Each row has a hidden value. The values are split into ranges, and the tier after each row names the range that its value falls in. Each part has its own value, ranges and names.
[-302  -80 -314   40  -34  -93 -130  268 -244  167  224 -214   18 -206
 -252  -34 -114  297   16  142   64  352  340   98 -162  -64   69  291
   22 -136   17  -97  286  143   56   52  -30   30  142  105  542  194] -> V
[ -59  231  -39   91  -74  -92  -81  122  -88 -192  166   12 -144   11
  -73   -3  -59  214   -7   67 -113  245   74  114  179  -34  -97   77
  -26 -153   -3   19 -142  112  -44   41 -105  -17   32   26    7  -45] -> Z
[-289   48   33 -102  116 -221  -93  169 -223    1   90  -90  -44 -476
  -23 -172  -77  366  -33   78    0  174  216   69  -14  -27  393  107
 -115 -317 -145   -3  283  174  -27  -54  149 -145    0   11  388  113] -> L
[ 378  338 -112   10 -209 -124  115 -277 -184   48 -461  383  173  192
  101  -53   38 -307  285  318    9 -143 -180  -60  100  306   15 -137
 -152  137  200  -85 -203 -183   87  566  313 -163  159  -63 -275  -29] -> D
[ 306  -65   57  -94 -178  106 -117 -225  250  -11    7  102 -139  -14
   23  140  128  -73  192 -178  -61  -97  127 -150  -20  112 -230   23
   -6  155  -26   23 -206   70  -17   43   84 -182  -94  114  -37  -50] -> Z
[-272  -13 -411   90  -76  -96 -102  156 -407  272   63 -229   71 -212
 -222  -73  -94  222  -40  253  147  285  196  147 -208  -94   98  287
  148  -33   74 -151  317   66   16  253   50  112  146  126  474  119] -> K
[ 145  197  270 -130  -86  -99   77 -260  121 -113  -81  156  -97  -94
  136   35  109  -14   29   20  -59 -206 -224   -5  199   99  -79 -107
  -14   36   15   59 -278 -145  -74   47   29  -78 -160  -35 -290 -175] -> B
[  18  -58  111 -120  -83   55 -255  -48  -33  -36   47  -30 -154 -192
   11  -54   86  129   60 -152  -64  -12  233  -64 -159  -62  105  124
   78 -105 -237   20  110  211  -31   41  218 -294  -49  244  182  -21] -> D
[ 264  302  -95  -80 -289  113  -71  301  208  -75   59  129  -84  338
   39   65  -84  -96  374 -203 -198  296  163 -259   66  141  260   37
  -79 -270   -4  -36 -272  135 -186   36   90 -224   15    2  -89  -17] -> L
[ 318    9  123 -121   36   18  -93 -193  201  -71   17  154 -107  -86
   82   73  164  -79  165  -76  -73 -180    0 -195   84  101 -170 -110
  -41  139   39   44 -102   -8 -116   14  133 -189 -101 -103  -14   15] -> L
[   2  181  -19   29  -26  -81  -69  103 -118  -84   26   76 -109 -296
   21  -84  -43  227   37  -16 -121  162  172   16  182   69  169  -14
  -58 -211 -119    9   27  196 -104   39  184 -138   21   21   98   23] -> R
[-247  116 -214   39 -229  -49 -100  150 -222   58  181 -156  -80   -9
 -149    1 -103  188 -123   93   53  277   86  211 -109 -102  -58  278
  181 -104  -25  -61   21   30  -27  147 -168   75   36  196  167  -57] -> V
[ 228  183  -62  -53 -144   32 -126  165  142 -155   68   90 -133  152
   18   32  -61   23  272 -133 -145  249  198 -207    6   91  183   38
 -164 -199   -5  -18 -198  229 -127   50   77 -230   15  -10   29   10] -> J
[  36  -30  177 -148  -29  -29    7 -147   57   34   31   81  -33 -247
   18   21  133   42   21    7  -47 -203  -15  -46   71   95 -109  -36
   77   49  -54   31   23 -105  -36   -6  121 -116  -56   35   15   15] -> T
[-117  142  140 -122  -41 -133   34  -65  -37   42   79   51   20  -38
    0    7   79   17  -11  158   -2 -123 -157  127  159   26 -171   29
  114   17   39   40  -19 -280   19  -12  -71   10  -72  -34  -43  -30] -> Z
[ 167  -27  167 -155   30  -35 -100 -212  105    4  -44   86  -84 -242
   89    5  147   15  132  -67  -29 -182   53 -116   27   66   -7  -43
  -38   61  -53   39    4   21  -42   -2  203 -209 -124   -3   69   -2] -> D
[-243   77  164  -63  -30 -146 -135   81 -175 -122  102   46 -110 -348
  -15 -136  -34  323  -51   -2 -108  102  253  169  101   19  123   98
  -65 -298 -289   71  135  172   94  -58  121 -238   26  187  176   37] -> V
[  63 -166  143 -143  168   19  -79  -73   96  -54  206  -82  -90 -206
  -72   48  185   97  -14   22  -30 -172  -32 -218 -110  -79 -132  -21
  108  102   68   -4  117  -24 -186  -24   50  -80  -42  -74  206   82] -> N
[  22 -125  129 -156   46   41  -61  -86   62   34  150  -68  -89 -274
  -28   37  162   86  -54  -36  -18 -179  -25 -137  -87  -43  -84    6
  191   74  -25   -2  115  -46 -184  -16   87  -74  -80   21  146   23] -> D
[-246  -47 -400   61    5  -62 -160  253 -332  217  179 -250   11 -248
 -214  -63  -90  255  -44  161  108  322  250   65 -213 -125  125  264
  139  -79   50 -132  364  136  -86  151   37   70  117   60  558  167] -> N
[  94  238  -82  -19  -57 -105   23   11   34  -91   50  -68  -83  156
  -18   62  -29   36   81  126   28  159 -177  -76  -12  -58   59   55
  -53  -17  251  -64 -258  -33 -180  153 -150   81  -73 -143  -53 -118] -> N
[-155  166   29  -40  -58 -117   22   13  -84   12  158  -27  -29  -24
  -54   26   29   88  -90  166    6    5 -153  160  141  -37 -202   73
  161    4   73   13  -41 -217  -51   18 -164  102  -52  -29  -15  -52] -> Z
[-191  116  101   10   32 -161 -117   51 -223  -94   48   49 -115 -470
   10 -154  -28  356  -64   22 -105  105  231  173  198   24  140   35
  -53 -255 -249   60  157  202   31  -37  191 -174   11  116  180   35] -> B
[ 412  -80  -35 -102 -138  132 -203 -230  244  -24    8  106 -190  -45
   71  130  118 -110  177 -229  -25  -76  157 -210 -110  104 -189    9
  -13  192  -25   11 -159  160 -118   92  119 -227 -118   61   37  -32] -> J
[-214  178  212 -161  -32 -113  -61   14  -46   75  146   28   19   39
   18  -23  109    3   22  109  -36 -132 -123  192  210  -45 -174   78
  217  -49  -56   86   67 -332   57 -136  -67  -37 -121    9  -13  -32] -> T
[ -66  151   -3 -100   42  -11 -104  166   46   72  270 -117   27  361
 -100   73  115  -84  158  144  -21   22 -154  -40   55 -169 -198  118
  242   39  213  -11   23 -304  -99  -75 -173   70  -66 -147  106   27] -> D
[-161   45 -329   78   20 -115 -194  181 -359  168   75  -23   -2 -391
  -88 -128  -88  231  -14  112   38  253  337  157   23   31   82  143
   34 -109  -99  -47  378  173   -6  115  185  -75  111   41  482  200] -> L
[  31  197  -96  117   19 -110  -20  103 -106 -110   57   80 -125 -350
  -10  -48  -68  279   12   26 -125  219  164   35  288   94   70  -55
 -104 -161  -33    3  -28  216 -129   29  123  -38   36  -65   97   41] -> K
[ -88  124 -197   16 -147   -9 -179   95 -155  -37  193 -157 -160   47
  -81   13  -56  127 -124   42   54  230   14  100 -169 -159  -57  221
  187  -42   16  -52  -18   84 -163  169 -162   36  -31  105  138  -93] -> J
[ 346  158  -43  -17 -112   27  -46 -224  153  -27  -37   95 -117  116
   70  130  110 -144  133  -13   -6  -74 -152 -101   90   46 -245  -46
   50  220  173  -10 -290  -77 -157  160  -16   -6 -133  -89 -167 -134] -> D
[ 191  187  239 -145  -26 -102   13 -250  120 -144  -47  166 -147 -166
  179   21  102  -13  -14  -27  -39 -197 -205  -28  168   89  -63 -129
  -32   40   -7   73 -224  -86 -154   41   35 -118 -193  -92 -224 -151] -> L
[-261   -3 -267   60  -91 -134 -100   54 -332  115   81 -200   19  -77
 -216  -42  -76  213  -62  272  136  237  120  177 -225 -118  -20  292
   63  -15   89 -109  154   43   93  255  -80   79  122  150  341   43] -> Z
[  31  -38  129 -116  -97   65 -225  -40   -8  -46   46  -17 -144 -145
    5  -42   93  113   83 -145  -87  -18  209  -79 -127  -49   92  109
   82 -107 -218   19   71  185  -31   35  212 -283  -39  237  136  -29] -> R
[-181  182  109  -86  -38  -94  -38   16 -111   81  147   41   17  -14
   -9  -16   96   14  -48  146  -31 -110 -137  205  229  -25 -248   51
  262    4  -24   61   80 -316    2  -54  -64   23  -69   -4  -13  -16] -> T
[ -37  117 -101 -119  -30   16 -163  180   42  103  251 -155   40  501
 -128   88   81 -145  221  139   32   93  -96  -75 -121 -186 -154  210
  211   51  240  -49   15 -259  -63    8 -196   35  -39  -94  169   33] -> L
[-143   56 -224   43 -107  -32 -180   28 -290   76   85 -200  -63   -1
 -133  -35   -9  128  -87  158  104  168   30  113 -239 -195  -23  253
  213   14   43  -94  120   50  -62  270  -38   40   34  159  237  -51] -> D
[ 288  241  217 -171  -60 -142   52 -311   53  -72 -231  352   14  -21
  209  -24  118 -202  150  108  -35 -299 -210  -41  197  244  -65 -187
 -121   89   36   59 -189 -211    2  181  181 -224  -79 -124 -275  -65] -> J
[ -33  -81  123 -183   42  -29  -84 -125   16  101   99  -51  -67 -306
   23    6  144   66  -53  -15   39 -189  -32  -33  -56  -34  -61   34
  170   75  -49   19  149 -100 -120  -33   79  -76 -140   13  165    8] -> N
[  28 -179  186 -147  261  -71  -63 -111   97  -40  145 -104  -22 -175
  -96   27  196  123  114  121  -12 -171   -8 -224  -88  -90  -66   -9
  -32   97  148   -8  124  -39  -52  -61   75  -82  -33 -130  269  120] -> R
[-224  -14  132 -120   57 -162  -87   80  -49  -23  100 -111  -63 -310
  -56  -82  -19  321   82   22  -33  128  220   14  -20  -42  272  136
 -136 -249 -104   12  119  151   64 -121   87 -144  -37   74  291   57] -> T
[-136   50 -265  -37  -45  -56 -180  126 -155  183  140 -251   41  254
 -170   21   -3    6  137  202  142  210   24   20 -262 -209    1  304
  140   38  214 -111  121  -89   -2  153 -126   73    5    9  341   33] -> N
[ 413  -38  -11 -105 -342  256 -207 -205  269   20  -48   53 -209   97
   64  150  123 -149  226 -339  -68  -46  160 -238 -184   58  -88   85
  120  126 -105  -19 -258  182 -129  144  167 -248 -130  263  -94 -157] -> R
[-177   95 -291   51 -143  -45 -133  107 -300  138   84 -196  -49  -89
 -123  -41  -68  161  -92  131  104  241   67  134 -181 -141   65  250
  205  -46   26 -105  135   60  -96  237  -28   76   30  141  259  -34] -> D
[ -85   97 -134  -65 -116   20 -237   97 -108   45  217 -137  -55  321
 -103   32   38  -52   27  101   57  108  -27   69 -191 -189 -184  251
  260   38   72  -34   50 -114  -53  120 -170  -13  -23   77  160  -31] -> J
[ 161  152  -30  -22 -140   46 -143  114   71 -111   40   30 -145   42
    5    8  -22   87  217 -137 -136  210  200 -154    6   23  184   63
  -73 -185  -60  -20 -138  242 -114   57  135 -205   -5   78   45  -33] -> D
[ 214  232   50  -96 -242   63  -28  190  270 -129   38   68  -94  302
    8   79  -49   -8  399 -171 -198  247  148 -261   57  100  266   52
 -166 -263   23  -24 -349  150  -84  -24   59 -206  -15   36 -116  -61] -> B
[ -12 -120  115 -163   57    8  -48  -99   38   72  135  -79  -71 -307
  -22   29  154   90  -67   -7   14 -182  -43 -102  -81  -41  -73   14
  188   83  -11   -4  138  -77 -170  -18   75  -48  -97    4  166   24] -> D
[   1 -186  169 -142   99   -9  -10  -61  136  -79  234  -64  -56 -125
 -136   85  151  116   10   65  -45 -137   -4 -176  -98  -25 -208   17
   33   80   91   -2   28  -60  -68  -43  -47  -61   15  -31  166   95] -> V

New part:
[ 171  154  107  193  186   67   35  -82 -131   28  -46  -43  151    4
 -165  189   78   93 -134  -98  -48  -10  102  -22   89   49   13   87
  -48   61  -93 -165   39   75  115   34  -50  -59  -79   55 -123   28] -> Z792
[-126  195 -106  191  239   39 -258 -153  -84   55  314   91  201  103
  -42   97  -43  -76 -249   19  -51  -96  102 -204  119   67  197  102
  -20 -115  202  119  111   11   55  -17 -148  -36  -29    5  -47   96] -> Z856
[-178  -81  -86   23    4 -166  104   -7  305  -18  213  111   -6 -160
 -137 -100   31 -125  171  -27  -58 -171  -19  149   31  -35  -22  -32
  -26   71   57   21  -44   43  -10  227   70  -84 -146   30  -63 -162] -> Z594
[ -76 -183   35  -93 -248    6   58   -4 -111  -49 -205 -138   -8   12
    0   55   79 -151   58  160 -152 -106 -173   39  156 -118    2   53
  -13  -90  -24 -145   87   99 -312  208  137   -4  -47 -120  169   62] -> Z358
[ 310  -76  172  -18  -11  151   32  105   80  266  -49  114   14    7
  312  193 -171  221 -113  -22 -180   87  -67 -102 -219  124  -34 -182
 -228   71  -62  -86  176   -2  -34 -163  -39  110  135   83  210  244] -> Z821
[ -83   72  -21  221  285  -91  -26 -116 -217  -43   -2   16  233   93
  -99  -55  148  -60  -47  -20  -45 -158  228   49  185  103  193   80
  -16   10  169  -17  263 -223  276  -25  -50 -121 -241  -76  -18   38] -> Z792
[ -43   87  -13  232  248 -109  -90  -62 -229  -64  -40  -36  207   99
 -121  -62  151 -102 -109   52  -43 -185   86  -15  210  114  215   65
  -31  -67  199   -4  262 -193  228  -41  -64  -28 -243 -143   35   65] -> Z856
[  71  153  333   96  153   23  -65  -14 -214   62  -85   55  -86  141
 -149  188   14    1   10   13  -85   -1   68    8  142   24    8   58
 -123   78 -117    9   22   48  -70  -71 -143   77   41   34   75  106] -> Z856
[ -43  -86  -72    0  208  -10 -119   48  100   90  216  -31    4  113
  112  146 -189  243   38  100  -14  187   68  -30 -116 -174  -97  -54
   20   54 -268    8  163  -56 -327   81  241 -136  280  465  128   83] -> Z604
[ -69  -72  -85    6  239  -26 -122   12  128  102  252   -7   14  118
  140  166 -190  260   41   72   -2  189  141  -23 -104 -166 -116  -65
   23   74 -274   36  166  -72 -295   72  251 -183  274  516  107   49] -> Z63
[-171  -83  -34   69  -55 -181   96   37  236  -36  117   74  -72 -104
 -129  -12   11 -132  113   65  -33 -154 -110  111   88  -52   -4  -86
  -43   58   27   -1  -28   80  -96  185   61  -27 -147   -1  -54 -101] -> Z63
[ -61 -234  -47 -190 -236   77  130  -13  -79  -55 -158  -77   71  -18
   40  -21  100 -105   82  121 -176  -80  -23  102   44 -182  -18  124
   40  -71  -50 -171  108   31 -278  244  183 -138  -24  -23  138  -12] -> Z594
[-192  -97  -59   74  -17 -201  104    5  266  -40  174   81  -43 -136
 -137  -55    1 -132  125   20  -44 -164  -96  106   72  -26   19  -81
  -52   56   76   -5  -33   63  -53  210   45  -49 -133  -18  -78 -119] -> Z821
[-129 -196    5  -96 -234  -20   43   -5 -111  -69 -172 -135   -9   24
   -9   37   81 -163   84  158 -129  -92 -151   50  156 -142    2   65
   14  -92  -20 -117  100   85 -316  231  161  -29  -42  -80  146   59] -> Z856
[ -93 -185   14  -90 -255    4   63    1  -97  -47 -194 -143  -10    7
   -8   48   79 -154   66  186 -155 -123 -164   56  165 -142   -7   59
    3  -91  -44 -146   74   97 -343  221  157  -15  -47 -107  182   35] -> Z358
[ 125  -89  101  -76  211 -140  -48  188  158  -53  119  234  -66   82
  194   38 -113  152 -182   35   26  138   23 -142 -241   25   36 -202
 -188   11   38  182  231 -195   71 -156 -117 -127  112  274  -22   27] -> Z358
[-167  -77  -42   28   -9 -157  108  -11  290  -28  188  115  -53 -124
 -143  -40   -7 -107  139   29  -53 -142  -42  133   53  -63  -16  -56
  -40   75   11   -8  -54   67  -94  207   69  -76 -105   48  -61 -165] -> Z792
[ 146  134   92  191  183   49   25 -109 -125   24  -55  -69  160   13
 -148  192   77   89 -114  -98  -48   -8   89  -20  113   57   13   71
  -45   58  -86 -176   63   68  102   49  -13  -62  -89   46 -104   40] -> Z792
[  58 -189  -86   55  -14   37   98  283  -72  105   48   93   88  -43
  210  -15  -51  127  -51  -40  -34   81   56  -27 -301  -50   15  -23
  -39   41   27   29  227  -81   88    3  -30  -73   77  203  -63  258] -> Z780
[ 179  139  126  226  175   26  -13  -37 -171   16 -108 -114  124   35
 -155  209   69   88 -141  -66  -28    8  -19  -65  112   76   27   39
  -66   39  -81 -162   84   80   88   20  -40   19  -83    7  -79  126] -> Z604
[  44  164  347  100  184   22  -42  -34 -289   19 -117   50  -77  168
 -187  170   47  -16  -10   53  -97  -35  131   30  189   -5   44   97
 -111   76 -119   -3   19    2  -82  -74 -180   20   30    1   76   62] -> Z604
[ 135  -98  106  -97  213 -138   -8  128  206  -63  127  252  -49   60
  204   63 -115  167 -193  -12   15  150   46 -143 -241   46   34 -222
 -208   29   48  143  215 -181   96 -138 -121 -174  103  265  -70  -14] -> Z63
[ 325   59   14  -36   -2  206  137  310   53   21  -19  305   43   -2
  -50  -54   29   54 -277  302  -92 -108   98   72 -241 -172   63   61
  -28   -7 -122  -54   77 -111  -41 -174  -90  -50  -81  142   49 -143] -> Z594
[-109 -220  -38 -135 -243   35  131  -57  -24  -26 -130  -97   40  -42
   11   10   78 -123  129  114 -176 -113  -60  119  112 -156  -32   85
   27  -45  -55 -182   66   79 -304  271  207 -101  -45  -51  144  -26] -> Z780
[ -66  -94 -127  -40  256   -7 -103  -18  191  112  301   11   49   91
  165  145 -193  296   83   23   -3  217  204    6 -154 -182 -156  -48
   47   95 -301   31  172  -88 -276  107  309 -241  287  593   95    7] -> Z780
[-184 -101  -45   19  -22 -170  119  -32  249  -47  142   68  -31 -128
 -145  -52   33 -123  174    2  -55 -147  -32  150   82  -59  -24  -34
  -25   70   17  -25  -36   59  -74  241   96  -95 -130   28  -59 -156] -> Z780
[  94 -132   76 -113  190 -165  -37  146  192  -87  125  230  -51   73
  233   47 -112  143 -191    3   29  156   13 -165 -240   38   42 -227
 -198   -2   78  177  248 -192   83 -123 -107 -173  103  261  -60   18] -> Z604
[ -75 -217   12 -108 -267   20   87    0 -104  -62 -223 -146    2   19
    8   66   73 -130   70  167 -145  -72 -183   56  133 -145    0   44
    6  -75  -51 -189  109  100 -338  230  181  -25  -48 -101  150   81] -> Z604
[ -56   88  -63  228  298  -75  -34 -114 -164  -16   32    7  261   67
  -93  -63  143  -37  -59  -14  -51 -176  235   50  169  100  170   81
   -3    5  147  -22  252 -223  276  -21  -17 -125 -243  -48    5    5] -> Z780
[ 149 -157  -45   70   78   82  112  261 -125   60   51   44  107  -66
   21 -153  -73  100 -117   92 -153  -24  -45  -35 -271  -66  154   55
  -75  -43   63 -122  153 -126  -30   10 -114   -9  175   13   54  156] -> Z821
[  39  135  319   72  152   44    5  -88 -237   28 -107   66  -47  140
 -169  176   46   -9   15   13 -113  -28  155   57  179   -2   33   94
 -104   96 -116  -55   17   20  -70  -37 -136  -16    9    3   46   38] -> Z821
[ 112 -114   68 -104  217 -122   15  119  208  -30  160  270  -15   36
  234   25 -104  176 -153  -45    1  133  133 -104 -266   37   14 -187
 -185   44   47  158  221 -211  132 -125 -102 -215  106  305  -65  -36] -> Z792
[ -31   75   14  259  240 -123  -73    8 -228  -27  -56  -24  166  101
  -86  -19  133  -53  -68   15   -1 -129   92    2  159  114  162   25
  -36   -8  145   27  273 -179  253  -64  -55   -7 -232  -64    4  133] -> Z856
[ 114 -110   52 -100  210 -107   17  107  193  -45  154  261    7   34
  210   10  -91  159 -168  -30   -8  116  123 -105 -254   32   37 -167
 -174   27   63  132  223 -209  129 -114 -100 -213   88  273  -66  -43] -> Z792
[ 179 -145  -72   19   86  118  122  271  -13   76  143  117   98 -101
   17 -181 -111  123 -132  114 -169  -26  -18  -25 -339 -105  132   64
  -71  -40   30 -109  103 -122  -70   11 -107  -36  218   81   60   66] -> Z792
[  91  136  354   47  172   60    7  -77 -235   40 -126   51  -66  149
 -155  195   31   40   10   24 -125   -1  167   56  159  -19   -1   90
 -114  102 -180  -69    8   11 -114  -52 -121  -24   66   53   85   15] -> Z821
[-138  -68  -33   78  -51 -202   52   70  288  -27  142   58  -91 -124
 -138  -10   -5 -127  108   56  -10 -140 -185   78   65  -32  -30 -108
  -53   40   24   27  -40  112  -93  185   73   30 -135   22  -46  -86] -> Z856
[-133  188 -129  183  267   63 -239 -225  -73   63  308   92  247  129
    1  126  -53  -39 -259   28  -71  -91  165 -187  140   69  210   84
  -13  -92  184   70  149  -31   47  -27 -105  -95  -47   10  -23   77] -> Z63
[  76  168  379   95  180   50  -50  -46 -295   67 -146   32  -82  183
 -148  208   30   18    7   50 -118  -22  134   34  195    9   15   81
 -124   93 -160  -21   29    6 -109  -96 -153   45   52   13  137   89] -> Z604
[-172  -85  -27   75  -20 -212   70   55  265  -25  149   75  -89 -112
 -123  -46  -11 -129  119   75  -43 -173 -133   98   80  -31    3 -108
  -67   48   46   32  -31   52  -98  170   41   -4 -121  -12   -8 -109] -> Z604
[-182  -86  -56   60  -34 -177   95   -3  262  -25  145   78  -46 -109
 -119  -28    7 -125  125   60  -49 -170  -74  124   95  -48   -4  -79
  -38   58   30  -10  -21   58  -96  194   87  -51 -146    7  -32 -134] -> Z821
[ 334   73   59   18   16  164   99  331    6   -2  -78  252   -6   59
  -60   10    5   70 -326  380  -66  -90   22   30 -180 -173   84    4
  -48  -22 -154  -67  102 -111 -110 -216  -87   -6  -66  129   78 -106] -> Z63
[ -91 -240   -3 -145 -262   32  120  -39 -100  -59 -199 -115   25    7
   52   55   77 -114   68  137 -164  -71  -87   68  116 -155  -10   64
    9  -70  -44 -186  109   72 -319  237  178 -104  -25  -64  131   27] -> Z821
[ -42  -46  -79   22  215  -33 -161   51  106   90  217  -41    4  122
  112  173 -163  237   25   91   25  185   81  -42  -88 -165 -131  -54
   35   44 -281   56  167  -43 -293   68  262 -130  245  514  113   69] -> Z856
[ -76 -195    0 -100 -245   -7   46    8  -65  -49 -172 -130   -3    7
   22   60   70 -131   57  145 -125  -76 -170   33  125 -125  -22   37
    1  -91  -35 -128  101  101 -301  215  176  -20  -42  -56  140   55] -> Z856
[  86  152  356   59  145   28  -57  -46 -223   30 -115   41  -87  143
 -173  180   34  -18   -6   32 -108  -20   60    7  172   15   16   78
 -130   55 -116  -18    4   48 -101  -57 -148   60   43   -1   93   57] -> Z856
[-106 -193   31  -98 -238   23  107  -18 -150  -60 -210 -111    2   25
  -12   49   93 -144   72  162 -158 -105  -83   85  158 -157   10   85
   10  -63  -46 -165   85   71 -314  215  133  -70  -44  -96  135   32] -> Z63
[  82 -134   85  -36 -103  -45   87  180 -148  -80 -257  -87  -35   44
   17   68  116    2  -36  156  -36  -17  -39   45   30 -143  -67   16
  -17  -33 -146  -61  149  -26 -153   65   98  -79  -36  114   75   16] -> Z856
